Below are the code and all the weights of a small trained network. Each question names an input and a target symbol and asks about switching units off, where a switched-off unit gives its printed mean instead of its output.

import numpy as np


def w(rows, s, z=0):
    codes = np.array(rows[::2]) - 128.0
    scale = np.full(codes.shape[1], s)
    scale[-1] = z or s
    return codes * scale


def softmax(a):
    e = np.exp(a - a.max(-1, keepdims=True))
    return e / e.sum(-1, keepdims=True)


def log_softmax(a):
    a = a - a.max(-1, keepdims=True)
    return a - np.log(np.exp(a).sum(-1, keepdims=True))


def net(x, mask):
    ids = ['ΔΛΩαγεζψ'.index(c) for c in x.split()]
    T = len(ids)
    res = E[ids] + P[:T]
    u = 0
    for l in range(3):
        r = res
        for j in range(2):
            rows = slice(4 * j, 4 * j + 4)
            q, k, v = (r @ M[l][rows].T for M in (Q, K, V))
            z = softmax(np.where(np.tri(T) > 0, q @ k.T / 4**0.5, -1e9)) @ v
            o = O[l][rows]
            res = res + np.where(mask[u + j], z, o[:, -1]) @ o[:, :-1]
        u += 2
    return log_softmax(res[-1] @ U[:, :-1].T + U[:, -1])


Q, K, V, O = {}, {}, {}, {}
E = w([
[153,254,50],'Δ',
[48,163,118],'Λ',
[192,245,191],'Ω',
[177,92,208],'α',
[133,98,99],'γ',
[213,162,250],'ε',
[134,172,14],'ζ',
[41,168,105],'ψ',
],0.0076)
P = w([
[131,109,88],'0',
[53,111,161],'1',
[83,111,147],'2',
[198,62,103],'3',
[86,200,84],'4',
[95,240,47],'5',
[250,156,79],'6',
],0.011)
Q[0] = w([
[193,248,181],'L0H1',
[163,109,85],'L0H1',
[59,161,122],'L0H1',
[102,26,140],'L0H1',
[173,203,202],'L0H2',
[255,15,176],'L0H2',
[200,73,53],'L0H2',
[229,84,76],'L0H2',
],0.009)
K[0] = w([
[110,147,149],'L0H1',
[100,58,59],'L0H1',
[74,228,138],'L0H1',
[75,118,213],'L0H1',
[86,85,93],'L0H2',
[30,248,114],'L0H2',
[107,129,211],'L0H2',
[81,98,174],'L0H2',
],0.013)
V[0] = w([
[157,62,129],'L0H1',
[47,151,142],'L0H1',
[135,189,191],'L0H1',
[37,123,221],'L0H1',
[117,80,127],'L0H2',
[51,98,97],'L0H2',
[79,250,167],'L0H2',
[154,102,180],'L0H2',
],0.012)
O[0] = w([
[127,195,152,6],'L0H1',
[255,84,108,161],'L0H1',
[133,91,62,211],'L0H1',
[211,140,45,70],'L0H1',
[146,102,93,86],'L0H2',
[142,46,54,78],'L0H2',
[83,201,30,206],'L0H2',
[235,168,181,114],'L0H2',
],0.0075,0.0028)
Q[1] = w([
[71,183,135],'L1H1',
[52,236,228],'L1H1',
[160,109,211],'L1H1',
[157,26,223],'L1H1',
[175,118,131],'L1H2',
[144,95,45],'L1H2',
[85,163,84],'L1H2',
[146,1,73],'L1H2',
],0.0078)
K[1] = w([
[222,188,97],'L1H1',
[251,109,67],'L1H1',
[172,74,180],'L1H1',
[82,122,122],'L1H1',
[170,92,119],'L1H2',
[119,135,151],'L1H2',
[191,197,134],'L1H2',
[57,129,140],'L1H2',
],0.011)
V[1] = w([
[149,216,136],'L1H1',
[136,158,246],'L1H1',
[69,124,150],'L1H1',
[206,156,141],'L1H1',
[107,191,129],'L1H2',
[145,42,140],'L1H2',
[114,104,77],'L1H2',
[188,74,155],'L1H2',
],0.013)
O[1] = w([
[140,51,149,226],'L1H1',
[45,82,78,79],'L1H1',
[60,121,166,136],'L1H1',
[124,59,5,117],'L1H1',
[127,38,114,217],'L1H2',
[81,198,111,3],'L1H2',
[175,138,134,138],'L1H2',
[76,159,88,13],'L1H2',
],0.011,0.0039)
Q[2] = w([
[102,99,146],'L2H1',
[149,131,177],'L2H1',
[140,131,123],'L2H1',
[118,163,110],'L2H1',
[157,66,31],'L2H2',
[31,146,202],'L2H2',
[17,134,5],'L2H2',
[103,186,129],'L2H2',
],0.012)
K[2] = w([
[192,173,172],'L2H1',
[120,91,133],'L2H1',
[132,103,130],'L2H1',
[54,100,155],'L2H1',
[178,2,140],'L2H2',
[117,209,130],'L2H2',
[113,157,199],'L2H2',
[97,155,95],'L2H2',
],0.016)
V[2] = w([
[102,119,254],'L2H1',
[89,132,142],'L2H1',
[161,85,169],'L2H1',
[125,166,132],'L2H1',
[109,111,235],'L2H2',
[125,59,177],'L2H2',
[185,93,138],'L2H2',
[114,155,123],'L2H2',
],0.0092)
O[2] = w([
[29,103,181,211],'L2H1',
[109,98,108,111],'L2H1',
[149,214,130,218],'L2H1',
[89,134,164,93],'L2H1',
[69,180,179,215],'L2H2',
[150,125,254,255],'L2H2',
[170,163,150,205],'L2H2',
[130,177,64,82],'L2H2',
],0.0059,0.0067)
U = w([
[158,136,160,254],'Δ',
[225,186,127,170],'Λ',
[253,83,216,79],'Ω',
[165,55,79,112],'α',
[99,145,71,95],'γ',
[239,14,162,98],'ε',
[89,181,123,63],'ζ',
[235,225,132,45],'ψ',
],0.0052,0.0081)

Each question gives the input, a string of symbols that net reads in full, and the target symbol t.
The units are the heads (4 rows each of Q, K, V and O). Each row of codes is followed by its name. A weight is (code - 128) times the scale printed after its matrix; where a second scale follows, it is the last column's (O and U).
mask holds one flag per head, layer by layer. A switched-off head (its flag False) gives its mean, the last column of its rows in O, instead of its output. The means were averaged over made-up inputs and are rounded, as every weight is.
A unit's drop is (log p(t) with every unit on - log p(t) with that unit switched off) / (log p(t) with every unit on - log p(t) with every unit switched off).
The circuit of an input: a set's keep is (log p(t) with only the set's units on - log p(t) with every unit switched off) / (log p(t) with every unit on - log p(t) with every unit switched off). Starting from all 6 units, units are removed one at a time, each time the one whose removal leaves the highest keep (on an exact tie, the one counted first), for as long as the keep stays at least 0.8.
units of the circuit, in order: the units of the circuit, biggest drop first
most important unit: the unit with the biggest drop
heads that matter: for each layer, one digit per head in row order, 1 if its drop is at least 0.15 and else 0, layers parted by /
drop of u: that unit's drop, to one decimal
input Λ Λ Ω, target ψ: most important unit : L0H1
input α Λ γ ψ, target α: heads that matter : 11 / 11 / 11
input Ω ε Ω Λ Ω ψ, target ε: units of the circuit, in order : (L0H2; L1H1; L1H2)
input ε Ω Ω Ω Λ Λ Λ, target ε: units of the circuit, in order : (L1H1; L0H2; L1H2; L2H2)
input Ω Λ Λ, target Ω: heads that matter : 11 / 11 / 01
input Λ Λ ε, target ψ: units of the circuit, in order : (L0H1; L1H1; L0H2; L1H2)
input Ω Ω Δ α Ω, target Ω: heads that matter : 01 / 01 / 01
input Ω Ω Ω, target ε: heads that matter : 01 / 11 / 00
input γ ε ε α ε Λ Λ, target γ: heads that matter : 01 / 11 / 01
input ε ε Δ, target ε: units of the circuit, in order : (L1H1; L0H2; L2H2; L2H1)
input Λ ε α ε, target Λ: heads that matter : 11 / 11 / 00
input Λ Ω Δ Λ, target Λ: units of the circuit, in order : (L0H1; L1H1; L0H2; L1H2)
input ε ε ε Ω ε, target ε: units of the circuit, in order : (L1H1; L0H2; L2H2)
input Λ ε ε, target Λ: units of the circuit, in order : (L0H1; L0H2; L1H1; L1H2)
input ζ γ Λ, target ζ: heads that matter : 01 / 11 / 11
input α Ω ψ, target α: most important unit : L1H1
input ψ Ω ε Ω, target Λ: units of the circuit, in order : (L0H1; L0H2; L1H1; L1H2)
input ε ε γ, target α: heads that matter : 01 / 11 / 00
input ψ γ ζ Λ, target Λ: units of the circuit, in order : (L1H1; L0H2; L1H2)
input ψ α ζ, target Λ: most important unit : L0H1
input α ε ε ε ψ Δ, target α: heads that matter : 01 / 11 / 01
input α ψ Λ, target α: heads that matter : 11 / 11 / 11
input Ω Δ Ω Δ ψ ε, target Ω: heads that matter : 01 / 11 / 01
input Λ ψ α, target ψ: heads that matter : 11 / 11 / 00
input α ε Ω, target α: drop of L1H1 : 0.8
input Λ ψ ε, target ψ: drop of L1H2 : 0.2
